Each row has a name. After each piece below comes the name of the row it's from, unless a question asks for something else. Each question is about the rows just above it. Places in a row count from 1.

[ 18 -29   2 -26 -11  15 -20 -23 -12  31 -13  -1  35  17  -2 -16   3 -23
 -40 -12 -36  16  23  -4  20 -11 -10] : Z_325
[ 28 -32  10 -18 -12   5 -17 -25  -5  11  -9  -9  25  34   2  14   0 -11
 -52  28 -12  -7  17   2  18 -30  -7] : Z_817
[ -8  16 -12  -5   7  10  -3  14 -11  20   4  16   0 -40 -18 -35   3  -5
  32 -43 -23  28   4 -23  -5  37   3] : Z_150
[ 28 -32  10 -18 -12   5 -17 -25  -5  11  -9  -9  25  34   2  14   0 -11
  -8 -33 -26 -12  13  22  31   2  -9] : Z_454
[ 40  19  12   7   5   3  -5   6  -1 -19  19   1 -15 -22 -32  25 -17  11
   4  43  16 -15  -7 -38   2  -3  33] : Z_486
tags:
[32] -> Z_983
[-8] -> Z_598
[-9] -> Z_516
[-18] -> Z_966
[-19] -> Z_549
[31] -> Z_833
[28] -> Z_64
The tag of Z_150, keyed by place 19: : Z_983
At which places does Z_817 hold [0]? : 17
The row with [ 28 -32  10 -18 -12   5 -17 -25  -5  11  -9  -9  25  34   2  14   0 -11
 -52  28 -12  -7  17   2  18 -30  -7] is : Z_817

[-33   2 -38 -45  12  30  -5] = Z_662
[-24  17  32  20  20   9   1] = Z_486
[ 26  -1 -15 -18  21 -53  -1] = Z_814
[-24  17  32  20  20   9 -21] = Z_325
[ 17 -12  31  21 -17  -9  13] = Z_454
Repeated in Z_814: : [-1]
key -> tag
[-37] -> Z_710
[30] -> Z_887
[13] -> Z_159
[31] -> Z_975
[12] -> Z_733
[-38] -> Z_706
Look up the entry of Z_662 at place 3 in the table: : Z_706

[  7   1  -5  13  -5   2   9  27  -8  29   9  -9  -6   9  19   0   0  27
   6   5  11 -30  17  11  32 -14 -27  10   4 -21   5  12  16   9  16   9
 -19  26 -15 -10   1  12   0  11 -12   9   9  18   1   7  16 -14 -16  -5
 -11 -11 -18 -11  20 -18  32  -4  10 -13] : Z_150
[ -5   5 -13  14   1   7   6  12   2  27  28  -3   2   7  15  -1   7   5
  11  13   5 -19  20  13  19  -4 -18  10   5 -25   8   6  13   5  17   1
 -22  12  -5 -13  -2  18   2  17  -7  13   4   1  21   6  -1 -11 -13 -11
  -6  -2  -6  -7  16 -14  22  -8   5 -13] : Z_718
[  0  24  -8  14  -2   7   3  15 -11  29  12  -2  -6   3  19  -1   4  21
  10  18   6 -21  16   8  23  -9 -25   8   5 -21   2   9   3  11  13   9
 -16  14 -12  -6   4   6   1   7 -11  14   7   6   0   9   9 -14 -16   0
  -2  -9 -17 -12  20 -12  26 -11   3 -12] : Z_923
[-19   4 -25   6  14  -1  -3   5  12  38  42  -1  13   0   1  10   0  21
  14  25 -11 -22  14   5  11 -10   2  21   8 -19   7   1  16 -16   2 -20
 -11   7   3  -8   7  19   5  36  31  11   3 -34   5  -8  -6 -17  -8  -9
   3  -9  19  16   2 -13  -6  -6  21 -20] : Z_311
key -> tag
[0] -> Z_162
[1] -> Z_153
[6] -> Z_117
[10] -> Z_625
[9] -> Z_691
[38] -> Z_668
[2] -> Z_222
Look up the entry of Z_311 at place 32 in the table: : Z_153
[27  0] is which row, read backwards? : Z_150
At which places does Z_718 hold [20]? : 23

[ 17  17 -32  12   8] = Z_150
[ 17 -34 -19  13  -5] = Z_923
[-34  17 -32 -19  -6] = Z_662
The one value in Z_150 and Z_923: : [17]
asked: [ 17 -34 -19  13  -5] : Z_923
Which value appears more than once in Z_150? : [17]
tags:
[14] -> Z_432
[12] -> Z_663
[17] -> Z_576
[16] -> Z_320
[13] -> Z_277
[-18] -> Z_217
[-19] -> Z_839
Join Z_150 by its entry at place 4: : Z_663

[ -7 -16  -7   8 -14   7 -21 -13  14  -9 -18   0 -18   3   9  18   8  10
  -6  -9 -18 -26  -5  -6  18  -9  11  31  10   9  -4  12  15   1   2 -36
  10 -11   3 -16 -19  -2  -7   3]  Z_817
[ -7 -16  -7   8  -1   7  16 -13  14  -9 -18   0 -18   3   9  18   8  10
  -6  -9 -18 -26  -5   1  18 -18  40  15 -28  50 -11   7  48   1  23  15
 -10  15   8 -10 -18  42  15 -20]  Z_718
[ -7 -16  -7   8 -11   7 -21 -13  14  -9 -18   0 -18   3   9  18   8  10
  -6 -10 -18 -26  -5  -6  18  -9  11  31  10   9  -4   0  15   1   2 -36
  10 -11   3 -16 -19  37  -2  -7]  Z_672
Which row holds [ -7 -16  -7   8  -1   7  16 -13  14  -9 -18   0 -18   3   9  18   8  10
  -6  -9 -18 -26  -5   1  18 -18  40  15 -28  50 -11   7  48   1  23  15
 -10  15   8 -10 -18  42  15 -20]? : Z_718
key -> tag
[12] -> Z_87
[-7] -> Z_800
[0] -> Z_509
[-5] -> Z_904
Join Z_672 by its entry at place 32: : Z_509
At which places does Z_718 hold [15]? : 28 36 38 43
[-20  15  42 -18 -10   8  15] is which row, read backwards? : Z_718

[ 14  18 -36 -37] = Z_817
[14 31 32 29] = Z_814
[ 14  18 -36  28] = Z_486
[ 30  30  30 -36] = Z_923
Where do [ 30  30  30 -36] appear? : Z_923
The value that Z_923 holds more than once: : [30]
At which places does Z_923 hold [30]? : 1 2 3
Every place of [-36] in Z_923: : 4
The one value in Z_486 and Z_923: : [-36]
Which row holds [ 14  18 -36 -37]? : Z_817

[ 18   3  17  -8 -21  -2   3  -2   6 -35] = Z_454
[-28  12  -2  -2  -2  12  -2   0  18  -6] = Z_814
[ 19   3 -42   5  20   4   1   0   7  33] = Z_486
[  6 -27  15  15  17 -21  -2   3 -43  32] = Z_672
[ -2  -6 -42  -1  -3  -8   4   1 -20   8] = Z_311
[43 -6 -7 -1 -3 -3  4 -4 -6 -4] = Z_817
Places of [-3] in row Z_817: : 5 6
[ -2   3  -2 -21  -8  17   3  18] is which row, read backwards? : Z_454
tags:
[6] -> Z_715
[-20] -> Z_29
[-19] -> Z_98
[4] -> Z_404
[-3] -> Z_204
The tag of Z_311, keyed by place 9: : Z_29
Which row holds this, read backwards? [-4 -6 -4  4 -3 -3] : Z_817
Places of [-43] in row Z_672: : 9
asked: [ 19   3 -42   5  20   4   1   0   7  33] : Z_486

[ 22  -5  -3  -7   3 -13   1   5   6  -1] : Z_814
[ 1 -1  3 -2 17  0 17  2 11  9] : Z_672
[-15  -2   2  17   5  10   0  -5 -12   0] : Z_454
[ 46 -11  15 -15  -2 -32   8   6  25   6] : Z_265
[ 4  4 -3 -3 -1  5 -1  1 -4  8] : Z_311
[  0  16 -21  16   2  19  -8   6 -25   6] : Z_817
[ 5  3 -1 -2  0  1 -3  3  1 -1] : Z_923
[-2 -2 -2 17 -2 17  0 14 -6 -2] : Z_718
Repeated in Z_454: : [0]
Repeated in Z_265: : [6]
Which row holds [ 0 17 -2 17] read backwards? : Z_718
Table of tags by key:
[5] -> Z_135
[1] -> Z_645
[2] -> Z_259
[-15] -> Z_597
Look up the entry of Z_454 at place 1 in the table: : Z_597
asked: [ 4  4 -3 -3 -1  5 -1  1 -4  8] : Z_311
[14  0 17 -2 17 -2] is which row, read backwards? : Z_718
asked: [ 22  -5  -3  -7   3 -13   1   5   6  -1] : Z_814

[  0  12  19  27 -13  19] -> Z_265
[-24  16  20  12 -31  27] -> Z_718
[-33  14  27  23   3  27] -> Z_662
[-11  -6  -8 -12 -11   1] -> Z_486
[-19  -1  -4  -7  -7  -9] -> Z_923
[-24  -3   1  24 -12   7] -> Z_814
[  0  -8 -13  -7  -7  -7] -> Z_325
[  0 -12  -2 -19  -8   2] -> Z_311
[ 2  1  0  5 11 -9] -> Z_150
[ -1 -12 -10  -9  26 -40] -> Z_672
At which places does Z_325 hold [-7]? : 4 5 6
Which value is in both Z_486 and Z_672? : [-12]
key -> tag
[-10] -> Z_748
[-1] -> Z_885
[-33] -> Z_73
Look up the entry of Z_672 at place 1 in the table: : Z_885
The value that Z_486 holds more than once: : [-11]
At which places does Z_923 hold [-4]? : 3

[ -1 -19  -1  -1]  Z_486
[-12 -19 -12 -12]  Z_672
[-26 -19 -37 -12]  Z_454
Repeated in Z_486: : [-1]
Places of [-19] in row Z_486: : 2
Repeated in Z_672: : [-12]
Table of tags by key:
[-12] -> Z_767
[-13] -> Z_251
[-1] -> Z_980
[-11] -> Z_279
[-2] -> Z_319
[-37] -> Z_89
Join Z_672 by its entry at place 3: : Z_767
Places of [-12] in row Z_672: : 1 3 4
Which row holds [ -1 -19  -1  -1]? : Z_486

[-15  15  25  19] -> Z_265
[ -9 -31  18 -17] -> Z_814
[26 26 26 26] -> Z_311
[ 9 25 -5  8] -> Z_325
[-27  -6  40  -7] -> Z_454
[41 41 41 41] -> Z_150
key -> tag
[-5] -> Z_500
[41] -> Z_642
[9] -> Z_721
[26] -> Z_776
[18] -> Z_481
[19] -> Z_305
[40] -> Z_976
[-4] -> Z_15
Join Z_325 by its entry at place 3: : Z_500
Every place of [8] in Z_325: : 4
At which places does Z_150 hold [41]? : 1 2 3 4
At which places does Z_311 hold [26]? : 1 2 3 4
Every place of [-17] in Z_814: : 4
asked: [-27  -6  40  -7] : Z_454
Which row holds [-15  15  25  19]? : Z_265

[ -6  -2 -10  20 -18  10   3  -3   0 -26  -8   7  -4   1  -7  15  -3 -20
  -5  13  -5  -2   0 -10  29  -9   3  -9   1  12   5 -10   2  -4  -1   0
  -6  -7   6  31  15 -20  -2 -10  -9  15   4  -8   6  -4  23 -11   7  -2
   1  14  17   3  10] = Z_325
[-11   6   5  -6  26  16  26 -19   9  16  -6 -10  15  11  17  14 -10  -5
  17   7  22 -42  11 -20  27  -2  15  -6 -15 -18  -8  25 -12  -6  14 -23
   6   6  16  17 -10 -17   4  24 -33  16   0 -13 -27  19  11 -19 -33   1
 -34  18   8  -1   7] = Z_817
[ -4  -6  -6  14 -37  15  -4  -9   7 -24 -12   6   8  15   2   8   5 -16
   8  14 -18   8  -4   0  17  -9  -1 -12   3  10  -3 -22   7 -16  -7   7
   8  -5   5  34  18 -23  -2  -7  -6   5   1 -15  14 -10  12 -16   8 -12
   2  -2   4  15  14] = Z_923
At which places does Z_923 hold [8]? : 13 16 19 22 37 53
tags:
[-9] -> Z_540
[19] -> Z_289
[18] -> Z_563
[-6] -> Z_72
[-10] -> Z_741
The tag of Z_817, keyed by place 41: : Z_741

[-30  18  -7  -8 -23 -18  13 -30  -9 -12 -11 -24  15   7  26 -18 -11 -26
 -18  -9  26 -24 -25 -18 -32 -24 -24 -16] : Z_718
[ 29  27 -22 -26  24  25 -23  15   8 -24 -11 -12 -22  19   8  13   8  11
 -15  25   0  13  13   9  16  32  16 -17] : Z_923
[-35   7   8  -9 -15  -5   6 -31 -11 -18  -7  -1  11   5  24 -20 -14 -18
  -7 -24  15 -36 -21 -12 -29 -28 -29  -3] : Z_325
asked: [-30  18  -7  -8 -23 -18  13 -30  -9 -12 -11 -24  15   7  26 -18 -11 -26
 -18  -9  26 -24 -25 -18 -32 -24 -24 -16] : Z_718
Every place of [-26] in Z_718: : 18
[24  5 11 -1] is which row, read backwards? : Z_325
asked: [ 29  27 -22 -26  24  25 -23  15   8 -24 -11 -12 -22  19   8  13   8  11
 -15  25   0  13  13   9  16  32  16 -17] : Z_923
At which places does Z_718 hold [26]? : 15 21

[-21  53  -7   1  12  36  39  35  10] -> Z_718
[ -9  26 -14  14  25  16  27 -53 -15] -> Z_311
[  5 -12  -3   7  25  10  22  10  -7] -> Z_923
[11 11 25 26 25 25 25 37  8] -> Z_817
[11 11 25 26 25 25 25 37  8] is in which row? : Z_817
The one value in Z_311 and Z_923: : [25]
key -> tag
[53] -> Z_799
[25] -> Z_397
[-12] -> Z_557
[26] -> Z_911
Look up the entry of Z_311 at place 2 in the table: : Z_911

[ 9 -5 -5  2 -3 11  9 -7] -> Z_486
[-2 -3  0 -2  8  4  1  1] -> Z_311
[ 8  8 -3  2 13  8 15  8] -> Z_814
[ -1  -1   6 -17 -10  -4 -20   6] -> Z_662
[-10 -19  -5  -1 -17   8 -10  -9] -> Z_150
[  9 -29 -14 -17   1  24  35 -16] -> Z_265
[  3  -3  11  -6 -16  -3  -4  -1] -> Z_923
[ 21   7  32  15 -27 -45  -3  16] -> Z_325
[ 7 -6  7 -6  7  7 -6  7] -> Z_672
[-26  -7  -7   9  22   4  16 -12] -> Z_817
Shared by Z_150 and Z_814: : [8]
Which value appears more than once in Z_814? : [8]
Which row holds [ 4 22  9] read backwards? : Z_817
The one value in Z_672 and Z_325: : [7]
Every place of [7] in Z_672: : 1 3 5 6 8

